(in the rows, 128 means zero)
Each row is followed by its class.
[208 123 134 130 138 139  63 124 136 171 225  59 102 175 167 114 136 153
 182 151 146 111  88 116 108 114 165 118 124 141 132 135  23 152 148  94
 131 122 160 142 115 115 203  97 146  85 108 142 150  76 161 166] : k_950
[153 130 126  90 106  97 131  97 166 230 172 111 105  99  95 102 193 139
 131 128 128 100 124  61 112 131 109 136 134 176 221 145 106 192 125 130
 116  95 112  88 146 119 141  69  67 148 129  99 145 165 120 102] : k_664
[128 134 159  95  62 146 125 126  88 126  85 111 127 154 116  92 110  76
 118 108  98 114 157  52 152 158 180 135  68 121 138 145 130 186 128 108
 140 222 161 186 137  53  86 107  85 109  95 155 193  74 191 124] : k_464
[120 123 137 131 162 127 106 108 143 143 129 122 121 174 158 127  81 128
 113 134 124 137 135 156 130 178 179 179  86 165  74 134 113 107 121 129
 117 144  96 152 135 108  70 182 174  98 118 135 155 143 125 101] : k_827
[141 154 130 156 133 112 128 125 162 109 141 142 132 118 152 125 134 129
 131 146 113 136  99 118 131 113 131  90 137 124 109 122 124 121 102 136
 124 137 139 175 115 148 152 145 165 158 114 142  87 113 112 166] : k_464
[199 176 183 152 172 104 115  94 172 128  65 178 125  75 122 135  64 120
 121 166 162 208 102 143 145 142 128 110 134 161 176 139  93  68 107 138
 124 120 136 136 111  94 155  96 170 155 121 110 149 186 120  95] : k_950
[195 154 149 138 118 133 111 109  62  90 163  86 106 178 162  31 138 117
 197 117 155 142 109  59 174  85 151 108 124 117 156 121  94 151 116 147
 144 164 156 144 147 126 119 125 110 149  80 156 150 153 201 146] : k_664
[136 106 124 193 101 118  60 134 153 133 152 112 111 172 109 102 134 134
 193 155 123  96 117 149 125  58 129 137 143 127 101 107 170 119 124 138
 133  77 143 123 101 122 145 149 145 105 102 123 112 111 119 169] : k_394
[137 150 109 127 125 116 114 131 118 109 106 123 158 140  89 159 116 124
 138 140 119 161 133 100 143 125 134 145  64 145 120 143 135 116 138 138
 148 101 119 124 108 137 136 105 131 153 161 149 139 143 126  99] : k_814
[114 144 111  87 114 111 113 145 167 117 123 136 120 129  98 143 147  66
 123 128 124 116 130  91 121 126  81 157 157 148 166 125 142 127 169 137
 108 103 111 184 162 104  86  96 112 156 144 155 111 144 127 180] : k_394
[159 125 138 152 116  93 122 138 148  91 160 222 127  95 112 190 186 153
 143 141 134  98 176 120 136  91 103 113 114  90 135 179 174 123 145 138
 132 220 176 182 138 162 158 157  84  93 167 113 142 119 150 155] : k_286
[128 132 121 112 124 139 135 143 155 145 158 112 148 130 140 129 129  78
  91 123 140 113 106 126 136 122 119 113 141 132 136 111 106 109 146 135
 133 141 117 166 143 123 128 123 113 148 141 150  93 152 108 164] : k_286
[106 102 128 151 116 125 182 148 113  65 112  83  92  87 132 110 220  97
 116 104 162  97 150 171  89  88 102 143 140 107 124 117 184  82 104 138
 102 115 128 123 129 139 104 145  84 142 134 166 207 114  50 149] : k_715
[130 126 133 140 109 156 112 114 126 134 145 110  90 163 135 121 114 128
 124 122 104 115 143 135 127 102 146 143 104 123  90 136 120 124 141 147
 107 176  96  96 116  80 100  98 130 108  99 142 147  94 191 122] : k_286
[ 89 130 120 145 169 114 157 149 143 125 140 171 133 127 115 154 123 125
 124 107 127 137 154 156 142 111  83 105 161 123  85 122 138 106 133 152
 136 111 131 147 128 149 132 152 131 121 127 122 119 149 101 100] : k_715
[149  99 112  68  90 128 151 135 119 138 145 120 144 117 123 104 138 123
 111 124 124 117  97 117 147 114 161  91 136 139  83 112 111  85 125 115
 154 170 129 161 144 122 128 135 102 131 113 161 128 133 105 113] : k_286
[ 57 144 107 133 149 128  91 128 165 138 130 130 182 170 135 114 131 106
 118  80 137  90 122 146 161 141 139 129 166 127 156 111 114  97 128  58
 156 137 194 119 147  88 173 125 133 123 125 118  79 143 112 142] : k_950
[184 102  73 137 112 134 125 100 105  57 112 132 126 128 103 154 133 147
 103 135 115 108 150 149 130 137 148 121 175 112  77 162 145 163 179 117
  90  83 161 146 126  77 159  86 114  75 143 140 153 170 142 111] : k_394
[ 99 151  99 135 117 170  93 140 110 144 147 113 136 132 155 116 148 131
 111 161 123  87 127 112 167  90 131 119  87 116 126 157 136 129 139 109
 122 148 110 154 116 120  98 133  85 158 100 181 156  92 173 141] : k_286
[163 124 119 193 113 125 150 139  96  82 115 148 158 138 106 118 150 129
  82 124 133 114 123 119 142 121 142 137 120 127 125 121 156 118 118 122
 138 164 142 120 103 134 166 123 140  92 109 123 109 109 153 139] : k_814
[172 137  99 146 124 147 149 124 121 140 120 130 144 139 116 145 116 144
 130 116 143 143 145 158  97 133 124 127 102 140  94 110  87  98 149 144
 121 130  85 147 138 111 129 117 129 128 124 160 150 125 113 105] : k_814
[134 131 161 131  99 114  80 100 124 114 186 117 139 138 140 102 107 200
 162 124 111 105 133 138 114 127 153 104 151 144 168 124  73 171 155 121
 132 128 152 105 108 131 164 129 182 100 179 132  96 126 197 133] : k_814
[ 96  83 166 151  91  90 143 106 132 126  99 112  48  96 157  93 106 114
 118 215  87 149 117  83 158  79 117 123 149  78 182 122  88 144 133 105
 150 129 110 105  69 166 188 133 129 181 162 108 144  93 144 209] : k_827
[110 133 127 175 102 119  95  98 126 128  91 111 131  95 125 172  85 113
 119 153 167 178 122 166 163 153 110 104 113 133 148 116 159 109 128 108
 107 162 154 189 106 141 115 176 123 132 150 185 110 151 135 138] : k_814
[106 106 132  99 119 159 188 158  78  98 105 114 143  82 108 125 121  97
  63 207 158 114 102 167 171 111 157  94 120  91 131 110 142 118 128 135
 166 149 119 152 178  96 181 116 129 107  76 110 167 137 107  76] : k_394
[123 105 112 132 172  78 147 157 164  74  90 102 110  78  97 128 158 188
 119 136 159 119  94 112 158 152 119 124 121  35 102 183 165 106 149 173
  79  67 158 129 104 138  59 189 113 128 102 189  24 193  90  75] : k_827
[109 109 140  86 113 109 122 168 137 103 128 152 119 116  90 129 140 115
 128 133 144 101 128 103 118 137  97 147 117 103 146  99 158 125 130 125
 151 116 120  86 156 128 116  65  85 152 110  95 128 156 132 150] : k_394
[159 111 203 111 104 142  86 104 137 114 172  96  85 132 122  73 131 102
 186  94  71 151 139  81 141 125 126 147 163 139 153 162 113 178 173 149
 146 194 143 190  86 153 116 125 163 127 118 146 120 122 149 162] : k_286
[106 121 108 156 106 154 146 103 107 104 118 111 126 100 108 106 141 117
 161 128 120 140 119 103 120 141 110 128 127 118 156 121 124 118 119  70
 142 124 131 112  59 122 137 104 122 148 125 126 104  61 147 123] : k_814
[ 88 161  76 187 110 102 126  99 187 103 133 118 193 140 137 138 173 137
 120 145 105  61 150 118 121  60 164 136 130 179  92 169 145 172 100 126
  93  87 120 141 208  89 117 149 158 103 131 157 142 135 143 139] : k_827
[138 109 166  68 166 126 110 132 180 129  90 125 127 119 144 146  81 154
 151 123 112 145 141 173  60 125 117 146  96 131 137 126 122  97  95 141
 174 177 108 133 165  67 132 131 157 181 116 130 179 137  94 114] : k_464
[169 138 141 130 156 142 129 113 135 102 135 161 149  86 151 149 111 138
 108 112 134  93  71 114 159 146  88  93 131 122 101 170 146 107 108 123
  98 131 171 147 142 132 137 116 128 127  91 130 116 133 119 112] : k_286
[116 102 165 153 121 127 125 115  85 135 132 149 123 117 134  78 117 116
 118 159 120 133 150 140 158 145 158 139 140 106 109 148 126 177 154 128
 155 140 132 158  93 119 131 153 113 130 121 160 157  88 157 114] : k_394
[141 141 137 153 148 107 148  98 126 106 126 156 109 140 154 130 106 136
 130 122 137 144 126 141 130 117 111 146 142 134 152 130 119 119 111 125
 117 125 143 140 103 155 124 186 130 145 152 146 125 111 100 130] : k_664
[ 92 110 164  93 124 140 103  99 136 132 169 105  71 159 174  76  69 113
 189 124 123 122 139  99 107 178 134 140 157 125 177 126  44 184 155 137
 117  92 107 151 115 120 103 114 133 151 152 149 113 139 185 153] : k_394
[122 132 143 134 148 141 121 146 125 142 109 146 162 120 112 143 114 141
  93 163 118 104 118 131  87 148 113 150 102 127 169 115 124 156 111  96
 140 117 128 157 117 147 117 121 129 141 130 118 120 132 101 155] : k_950
[160 122 133 149 131 117 113  99 123 145  86 127 126 138 137  99  34 141
 112  83 119 161 158 131 145  91 131 171  74 129 229 104  36  74 158 119
 141 180 117 185 129 143 124 179 132 174 173 166 136 115 107 116] : k_950
[135 135 129 153  94 124 106 125 102 140 121 145 119 131 119 123 137 114
 103 140 145 125 132 133 129 125 135 140  96 122 166 132 128  93 115  69
 141 164 130 142 105 124 152 143 121 136 118 106 162 100 134 170] : k_827
[148  54 139  98 124  82 188 115 123  77 166  85  51  85 122 144 115  89
 174 150 108 165  85  53 130  91  98 112 151  76  92 112 137 194 137 141
  79  76 154 105 189 166 153  25 137 140 159 103 134  44 136 103] : k_464
[111 129  98 198 128 123 116 118 136 138  43 139 113  64  96 102 154 129
 130 158 138 156 101 136 147 157 103 140 154 135 157 114 114 107 117 104
 140  54  85 149  98 148 164 109 114 152 108 141 115 161 108 121] : k_827
[135 151 156 100 108 167  86 134  90 119 113 115 154 123 137  54 105 106
 124  98 148 108 100 125 146 167 166 121 117 140 205 116  46 162 117 127
 138 104  83 186 189 149 169  82 133 168 150 116 171 162 109  90] : k_664
[151 114  96  81 151 153  93 131 124 100 134 106 113 131 141  93 169 107
 125 134 134 134 107 129 112 113 132 132 161  89  55  78  83 123 110  99
 148 133  92  77 169 144 151  85  96 165 129 108 138 148 117 186] : k_464
[197 182 122 113 140 148 134 131 137  70 133  99 145 179 121 139 125  74
 121 102  84 119 139 116 119  10 129 155 171 163  75  91 196  96 112 153
 150 158 159  56 178  57 106 109 140 116  62  86 145 141 138 170] : k_286
[108 147 120 168 130 150 113 123 110 160  83 120 143 128 127 140  91 126
 118 123 140 174 142 134 171 117 146 134 162 152 102 145  93 104 130  56
 145 127 130 146  77 173 148 186 120  91  79 165 150 103 140 145] : k_814
[141 101 175  96  63  98 118 150 105  89 142 170 147 105  67 123 125 133
 144 111  81 120 102  84 166  79 106  72 153  96 196 124 102 170 128  70
 139 160 195 122 143 107 200  38 115 143 139  93 165  99  91 134] : k_715
[181 129 107 120 115 140 120 147 151  98 149 139 149 131 135 117 152 110
  94  82 129 110 116  99 142 128 139 107 121 140  93 109 125 110 147 126
 125 182 150 195 191 144 152  74 140 120 125 124 120 118 129 134] : k_286
[ 60 116 160  30  93 156 135 125 187 129 186 111 104  96 175 125  82  78
 198 105 138 151 138  86 116 178 124  99 153 127 133 125 131 201 182 106
 151 113 186 111 116 136 118  77 157 149 117  95 101  92 134 141] : k_464
[100 150  66  67 142 108  95 120 143 138  88 109 103 133 142 131  85 146
 171 132  69 162 179 110 138 109 150 133 168 136 151 124  81 115 160 137
 155  75  83 132  91 104 128 183 191 149 118  84 116 159 170 127] : k_394
[149 120 177 137 131  61  98 132 147  37 136 210 145  76 103 134 104 171
  74  95 124 175 185 132 154  90 137 146 132 138 204 133 120 132  95  82
 147 237 167 125  78 159 155 146 145 153 145 111 130 135 135 134] : k_814
[109  90 159  56  99 153 110 141 124 106 114 121  80 117 119 119  76 109
 108 152 151 118 134 137 142 200 150 126  87  55 141 110 116 154 146 112
 140 139 114  98 178 122 133  98  87 143 114  88 172 131 113  90] : k_394
[130 129 150 141 149 224 128  98 129 116 131 188 148 111 158 119  46  91
 117 179 137 164 130 115 225 197 130  85  89 134 122 133  92 146 152 116
 168 232 105 175 122 114 171  62 149 131  38 101 104 218 199 116] : k_394
[151 148 166 149 149 136 139 133 110  84 119 101 140 134 131 117 119 108
 109 102 144  84 105 140 126 142 119 125 113 121 128 145 142 110 107 137
 116 108 151 154 124  99 130 122 112 124 127 160 121 131 135 107] : k_664
[181 147 117 156 137 111 146  94 115 161 130 116 107 115 125 152 141 153
 130 170 128 126 110  83 144 158 107 161 122  88 139 182  92 151 180 147
 119 135 143 149  71 128 152 147 123 122 109 118 125 111 133 141] : k_464
[ 80 134 102 152 101 128 127 125 114 156 143 143 143 175 129 131 142 114
  92 146 140 110 124 112 119 125 147 153 112 132 166 106 111 163  85 123
 116 176 108 121 126 134 134 147 116 136 144 119 106 105 133 163] : k_814
[110 154 155  92 119  69 113 137 136 128 154 185 167 136  99 135  95 117
 108 137 150 129 168 117 132 125 179 141 100 173 182 112 115  67 109  59
 171 188 170 225 135 146 108 145 124 129 144  79 181 183 101 134] : k_950
[ 67 121 140 153 120  95 134 100 124 106 131 116 134  94 104 129 105 119
 110 145 123 154 139 174 136 135 121 109 161  99 122 118 153 140 119  96
 140 102 151 136  77 127 150 135 175 154 138  86 125 136  99 112] : k_464
[162 122 124 148  68 111 152  82 147 110 151 136 112 115 124 119 115 110
 145  58 144 126  93  79 164 165 130 106  68 135 150 174  97 103 151 162
  83 199 139 191 172 112  96 104 122  91  87 201 108 154 144  98] : k_286
[123 168 173 196 176 175 106  92 123  79  58 138 135 116 172 135  74  74
  99 135 104 127 126 160 175 175 148 216 105 150 112 144 145 113 113 139
 116 173  80  88 136  87  95 115 106 130  82 143 198 138 135 124] : k_814
[131 142 127  98 133 117 120  90 136 157 144 174 130 174 137 117  21 114
  68  69  95 161 110 125 136  88 141 113 143 194 121  66  52 101 106 123
 112 188 155 177 159 122 144  83 191 142 141  88 111 134  98 116] : k_950
[206 148  96 160 157 138 161 112 118 106  35 110  90 122 131 165 182 149
 177 193 188 184  94 127 100 142 126 173  97 123 117 149 185  77 129 167
 117 141 174 187 126 133  96 220 118  91 128 231 121  96 114 122] : k_464
[137 179 118  84 144 143  73 155 147 111 146  80 152 162  90 142 157 101
 156  70 115 126 124  84 163 116  94 130 161 164 118 154 144 100 158 146
 137 111 156 114  95  86 117  77 106 156 144 144  96 176 161 126] : k_715
[ 98 146 113 105 100 114 172 139 132 122 115 154 142 107 103 127 165  68
 115 145 132 112 111  87 128 169 138 114 127  96 135 121 139  98 107 112
 141 151 103 143 154 123 138 124  99 163 108 115  92 111 115 140] : k_814
[176 124 166  63 169 111 167 116 132 113 147  96 146 134 138 162  96 127
 132  65 114 143 121 115 106 153 134 126  97 181 155 182 133 161  95 163
 131  66 175  88 131 129 136 183 159  97 123 167 128 177  77  85] : k_394
[100 135 115 129 107 107 161 157 130 150 112 136 127 120 125 163 173 107
 138 135 139 127 128 102  82 169 138 159  84 159 173 138 150 114 108 152
 122 134 102 175 116 154 113 154 139 132 145 154 114 115 123 150] : k_715
[ 81 134 120 126 157 144 117 156 125 105 126 115  94 143 182 131 153 119
 115 111 141  96 145 153 103 169 145 140 102 116 126 141 154 120  89 124
 123  94  90  69 142 122 130 123 109 144 104 129 160 142 163 142] : k_827
[150 131 143  89 112 129 141 147 123 104 170 140 117 186 176 153 127 136
 158 103 115 117 188 135  62 156 172 126 125 134 116 103  83 182  94 140
 137 193 110 127 162 105 148 123 158 117 112  97 175 121 174 163] : k_286
[178  91 166  19 116 123  99 148 157 153 126 151 108 161  94 106 167 141
 105  84 108 160 196  55 182 146 135 130 138 110 117 146  96 193 168 110
  90 252 155 190 153 142  76 150 103 152 172 129 151 122 100 116] : k_827
[135 113 152  74 155 164 136 125 127 139 132  99 132  89 128 157 130 125
  97 193  96  65  96 125 101 182 139 113  83 107 163 125 129 165  84 100
 149 125 110  99 130 103 165 101  82 128 150  82 102 156 135 110] : k_664
[156 145 177 167 134 124 136 153 133  84 157 151 115 139 135 114 146 119
 102 167 104 139 134 151  83  93 194 131 126 133 172 108 138 131  58 101
 139 147 104 107 104 146 125 164 128 134 144 105 133 108 109 179] : k_827
[ 85 137 126 192 162 118  95  99 121 150 130 121 118 112 145 117 140 142
 147 131 133 135 143 139 122 126 121 199 124 148 140 123  94 139 115 115
 129 156 106 142 108 124  95 142 125 134 146 123 144  91 168 133] : k_827
[146 134 100 192 131 122 180 125  90 122  89 126 138  82 124 151 132 124
  75 141 123 132 142 134 161 111 129  96 117  87 130 132 127 100 101 110
 118 127 121 140 104 159 170 175  96 142 115 113 142 136 101 121] : k_715
[ 77  67 164 128 139 125 135 112  99 149 188 115  91  95 162  68 105  67
  33  75 164  90 110  99 219 135 126 138 120  78 133 125 101 125 127  76
 110 219 164  69  94 163  85 150  52  78  81 108 116 113 148 154] : k_950
[124 125 151 106 158 119 110 126 119 106 200 124 126 136 141 150 101 110
 156  93 112 119 130 146 111 127 112 138 128 168 120 120 106 170  78 143
 113  97 106  94 125 112 116 116 136 131 113 129 135 136 143 126] : k_394
[ 85 166 116 172  91  82 151 164 148  82 126 172 141  96  84 188 112 142
 105 126 136 154 168 127 127  72 128  95 106 131 222 144 191 107 100 128
 147 149 157 179  85 146 107 156  84 155 147 130 116 129 126 120] : k_394
[178 128 116 118  48 145  65  81 123 198 143  28 118 130 100 117  85 117
 122 137 112 126  77 106 130  84 171 108 104 174 117 142 113 133 147 129
 147 137 143 134 150 102 169 137 127  77 139 147 142  55 165  98] : k_814
[173 162 106  95 133 141 107 114 154 124  99 112 129 111 103 143 120 106
  74 143 111 113 107 103 116 153 100 148 124 137 176 125 149 119 140 126
 111 128  99 127 182  99  98  84 109 175 129 103 128 149 132 125] : k_950
[128 172 146 102  86 179  85 159 100 129  99 142 129 160  77  63 138 124
 100  86 149 112 146  81 209 157 175 144  87 110 145 149 122  78 176 133
 111 226 111 164 127 117  94 118 134 117  83 122 115  88 189  63] : k_814
[ 55 140 101 132 161 137 113 150  96 135 126 160 113 119 170 109 177 151
  25 171 162  91 136 153 128 166 138 129 106 103 109 151  88 152  92 153
 136 140  80 173  85 202 153 161  80 172 144 174 139 168 133 155] : k_950
[142  98 102 110 129  92 151  86 122 128 150 126 167 101 159 133 122 133
  78 119 152 104 127 110 112 142 156 106 143 156 121 143 114 171 107 107
 139 146 193 161 171 121 147 171 145  57 155  85 156 146 136 130] : k_394
[199 142 124 166 103 109 152 146 133 133 107 154 136 107 120 106 167 111
 102 173 150 120 134  65 101 117 148 142  90 149 157 127 116 131 100 133
 128 123 118 144  96 120 146 124 116 142 142 119 146  72 154 149] : k_715
[136 131 118 121 149 137 152 102 133 121 131 153 145 126 145 143 116 112
 114 129 130 108 112 130 119 136 129 147 119 124  93 141 145 114 115 102
 128 130 163 116 129 111 142 135 125 133  96 127 120 127  90 141] : k_464
[149 132 115 101 158 115 119 141 129 147  66 124 137  98  97 115 134 125
  82 139  97 122 114  72 163 189 110 146 146 108 142 122 104 114 166 106
 124  99  99 174 137 162 135 117 127 152 114 121  93 172 118 132] : k_814
[129 150 122 131 140 120  82 116 128 228 107 164 108 111 122 126 106 176
 129 162 146 144 122 150 101 110 129 116 115 115 133 144  86  64 150 117
 132 144 114 168  88  93 110 143 107 138 154 141 139  93 173 123] : k_464
[ 83 133 161  74 102 156  93 126 167 185 137 147  69 112 122 141  96 119
  48 137 113 130 128 132 173  68 119  33 116  53 122 193  94  96 128  95
  66 198 118 108  66 123 134 189 135 123 130 143  72  50 168 157] : k_464
[215 113 120  97 137  92 149 130 120 143 139  77 118 143 109 138 124 130
 134 126 150 175 133  72 108 117 125 162 109 157 174  76 134 151 121 116
 156 142 146  92 162 150 111 157 124 111 153 107  98  95 182 110] : k_664
[ 83 122  81 155 145 124 174 129 103 149 142 121 103 118 147 129 134 129
 120 143 114 132 141  99 161  84  73  80 164  99 155 131 125 155 161 134
  98  57 144 140  83 162 128 145 123 140 133 133 115 145 126 144] : k_715
[191 125 188 138 132 220 149 118 119 129  85 124  71 115  86  77 128  73
 158 106 142 177 166 171 144  85 107  90 149  89 158 148 172  60 171 134
 140 174 136 138 111  73 138 128 101 113 100 145 164  97 131  79] : k_464
[127 111  96 139 118 102 143 124  94 123 110 192 138 142 106 113 127  97
  63 133 127  90 136 112 119  68 101 158 156 126 146 109 127 122 139 122
 112 138 143 176 139 138 121 146 116 107 149 133 108 140 126 192] : k_950
[192 140 139  71 145 104 124  77 147 129 165 149 129  94  86 181 136 183
 130 152 137 175 157 120 107 122 131 139  96 141  81 179  75 141 124  73
 124 154 152  77  76 136 121 149 144  91 126 105 166 142 114 116] : k_464
[ 64 132 118 157 117 132 174  82 144 147  76 157 115 143 147 141 110  80
  95 123 102 148 137 109 246 164 105 179 151 176  80 153 134 101 179 121
  81 129  92 112  75 170  71 215 159  91 110 180  99 141 115 148] : k_827
[181 105 109  89 137 120 176  97 103 127 171 113 107 151 120 153 129 100
 103 186 152 178  94 134 104 124 160 134 153 133 143 145 122 134 138 132
 140 157 144 142 162  88 144 127 134 100 152 134 154 137 123 102] : k_286
[179 129 138 139 121 101 119 116 108  98 106 120 111  98 123 143 121 109
 129 172 117 136 101 130 129 106 130 126 115  95 204 114 151 118 138 118
 117 152 146 159 156  90 160 100 147 142 163  93 135 107 141 135] : k_664
[117 109 103 113 145  97  98 142 185 147 102 132 104 100 107 115 129 110
 137 151 125 171 147 112 136 108 119 123 129 121 166  83 140  85 127 110
 155 151 100 192 155 142 120 118 135 166 109  90 123 193 111 148] : k_464
